Below is a small trained network, with its code and all its weights. Each question gives an input and a target symbol and asks what happens when units are switched off, that is, made to give their printed mean instead of their output.

import numpy as np


def w(rows, s, z=0):
    codes = np.array(rows[::2]) - 128.0
    scale = np.full(codes.shape[1], s)
    scale[-1] = z or s
    return codes * scale


def norm(h):
    return h / np.sqrt((h * h).mean(-1, keepdims=True) + 1e-5)


def f(y):
    return y / 2 * (1 + np.tanh(0.7978845608 * (y + 0.044715 * y**3)))


def softmax(a):
    e = np.exp(a - a.max(-1, keepdims=True))
    return e / e.sum(-1, keepdims=True)


def log_softmax(a):
    a = a - a.max(-1, keepdims=True)
    return a - np.log(np.exp(a).sum(-1, keepdims=True))


def net(x, mask):
    ids = ['ΛΞΠΣΨαγεζητφ'.index(c) for c in x.split()]
    T = len(ids)
    res = E[ids] + P[:T]
    r = norm(res)
    for j in range(2):
        rows = slice(2 * j, 2 * j + 2)
        q, k, v = (r @ M[0][rows].T for M in (Q, K, V))
        z = softmax(np.where(np.tri(T) > 0, q @ k.T / 2**0.5, -1e9)) @ v
        o = O[0][rows]
        res = res + np.where(mask[j], z, o[:, -1]) @ o[:, :-1]
    y = f(norm(res) @ A[0][:, :-1].T + A[0][:, -1])
    res = res + np.where(mask[2:26], y, B[0][:, -1]) @ B[0][:, :-1]
    return log_softmax(norm(res)[-1] @ U[:, :-1].T + U[:, -1])


Q, K, V, O, A, B = {}, {}, {}, {}, {}, {}
E = w([
[106,110,70],'Λ',
[183,126,154],'Ξ',
[192,142,138],'Π',
[53,202,213],'Σ',
[94,134,139],'Ψ',
[217,123,246],'α',
[201,142,207],'γ',
[129,154,160],'ε',
[220,193,163],'ζ',
[58,94,94],'η',
[64,97,96],'τ',
[10,113,213],'φ',
],0.011)
P = w([
[129,136,129],'0',
[129,146,146],'1',
[118,8,63],'2',
[136,139,122],'3',
[132,156,155],'4',
[162,69,122],'5',
[137,139,122],'6',
[133,156,157],'7',
[176,78,113],'8',
[136,139,122],'9',
[134,157,159],'10',
[181,81,107],'11',
[135,139,122],'12',
],0.017)
Q[0] = w([
[120,130,78],'h1',
[148,82,99],'h1',
[95,130,254],'h2',
[239,128,131],'h2',
],0.0074)
K[0] = w([
[153,102,33],'h1',
[233,254,158],'h1',
[79,87,90],'h2',
[176,203,79],'h2',
],0.0078)
V[0] = w([
[201,195,96],'h1',
[166,105,192],'h1',
[99,38,162],'h2',
[101,92,253],'h2',
],0.0052)
O[0] = w([
[247,171,72,89],'h1',
[131,73,90,187],'h1',
[85,120,4,132],'h2',
[82,169,148,250],'h2',
],0.0047,0.0013)
A[0] = w([
[95,122,115,95],'n1',
[98,154,147,130],'n2',
[184,23,175,252],'n3',
[119,133,80,120],'n4',
[195,114,130,247],'n5',
[169,10,163,187],'n6',
[116,72,115,139],'n7',
[78,88,87,74],'n8',
[99,107,107,102],'n9',
[100,128,62,139],'n10',
[134,160,132,117],'n11',
[90,155,126,184],'n12',
[207,109,83,88],'n13',
[85,130,146,158],'n14',
[100,99,154,155],'n15',
[100,126,129,88],'n16',
[124,138,134,152],'n17',
[84,122,127,153],'n18',
[66,88,184,213],'n19',
[93,36,96,51],'n20',
[145,164,164,115],'n21',
[152,152,81,117],'n22',
[164,58,71,105],'n23',
[123,171,181,104],'n24',
],0.013,0.0037)
B[0] = w([
[123,109,151,131],'n1',
[160,137,139,155],'n2',
[40,172,59,253],'n3',
[126,71,76,130],'n4',
[57,110,136,223],'n5',
[79,194,15,222],'n6',
[182,125,97,152],'n7',
[196,98,175,158],'n8',
[135,123,160,135],'n9',
[103,116,168,151],'n10',
[162,127,149,137],'n11',
[139,111,166,166],'n12',
[157,123,54,181],'n13',
[168,144,81,164],'n14',
[172,104,79,155],'n15',
[108,110,158,127],'n16',
[152,92,160,139],'n17',
[121,143,114,156],'n18',
[143,116,85,215],'n19',
[212,212,141,172],'n20',
[175,84,191,169],'n21',
[144,178,83,132],'n22',
[1,68,107,180],'n23',
[153,73,174,182],'n24',
],0.0052,0.0067)
U = w([
[33,74,54,205],'Λ',
[60,184,68,191],'Ξ',
[186,222,36,131],'Π',
[55,161,199,50],'Σ',
[154,51,179,35],'Ψ',
[37,252,165,3],'α',
[107,203,165,74],'γ',
[162,94,189,63],'ε',
[254,213,142,137],'ζ',
[186,55,130,157],'η',
[191,43,141,206],'τ',
[16,56,222,199],'φ',
],0.014,0.0046)

Each question gives the input, a string of symbols that net reads in full, and the target symbol t.
The units are the heads (2 rows each of Q, K, V and O) and the neurons (one row each of A and B). Each row of codes is followed by its name. A weight is (code - 128) times the scale printed after its matrix; where a second scale follows, it is the last column's (O, A, B and U).
mask holds one flag per unit, heads first, then neurons. A switched-off unit (its flag False) gives its mean, the last column of its rows in O or B, instead of its output. The means were averaged over made-up inputs and are rounded, as every weight is.
A unit's drop is (log p(t) with every unit on - log p(t) with that unit switched off) / (log p(t) with every unit on - log p(t) with every unit switched off).
The circuit of an input: a set's keep is (log p(t) with only the set's units on - log p(t) with every unit switched off) / (log p(t) with every unit on - log p(t) with every unit switched off). Starting from the 12 units with the biggest drops (on a tie, the unit counted first), units are removed one at a time, each time the one whose removal leaves the highest keep (on an exact tie, the one counted first), for as long as the keep stays at least 0.8.
units of the circuit, in order: the units of the circuit, biggest drop first
unit that matters most: the unit with the biggest drop
top k neurons: the k neurons with the biggest drops, biggest first
which heads matter: for each layer, one digit per head in row order, 1 if its drop is at least 0.15 and else 0, layers parted by /
drop of u: that unit's drop, to one decimal
input τ Λ ζ α γ Λ φ Π α, target Ξ: units of the circuit, in order : n6, n3
input τ ε ζ Π Λ ζ, target Ξ: units of the circuit, in order : n3, n5
input ζ φ ζ φ Λ τ α ζ φ ζ Λ, target φ: units of the circuit, in order : n6, n13, n3
input Ξ Ψ ζ α ζ φ φ η, target φ: units of the circuit, in order : n6, n3
input Σ Π η τ Λ ζ, target Λ: units of the circuit, in order : n5, n3
input Ξ γ ζ ζ Λ, target ζ: which heads matter : 11
input ζ ζ η Ξ φ φ α ζ Π, target Λ: which heads matter : 00
input τ Π Ξ ζ Π φ γ Λ, target φ: which heads matter : 00
input τ Σ α, target Λ: unit that matters most : n23
input α ζ φ Ξ φ Ψ φ Ψ, target φ: units of the circuit, in order : n6, n24
input φ Π φ ε τ γ ζ Σ ζ τ ζ Ψ τ, target τ: top 3 neurons : n3, n8, n6
input Λ ζ φ Π Λ α ζ τ, target τ: top 4 neurons : n3, n6, n5, n23
input Π ζ γ α Ξ ζ Λ Σ α ζ Λ, target ζ: top 3 neurons : n23, n3, n5
input γ γ Ψ η ε Λ Ξ Ξ Ψ, target Ξ: units of the circuit, in order : n6
input τ ζ τ η φ φ ε Σ, target φ: top 4 neurons : n6, n20, n24, n3
input η φ τ φ τ, target φ: drop of n6 : 1.5
input τ Λ φ Π Σ, target φ: drop of n3 : 0.1
input Σ ζ Λ τ η, target τ: drop of n14 : 0.2
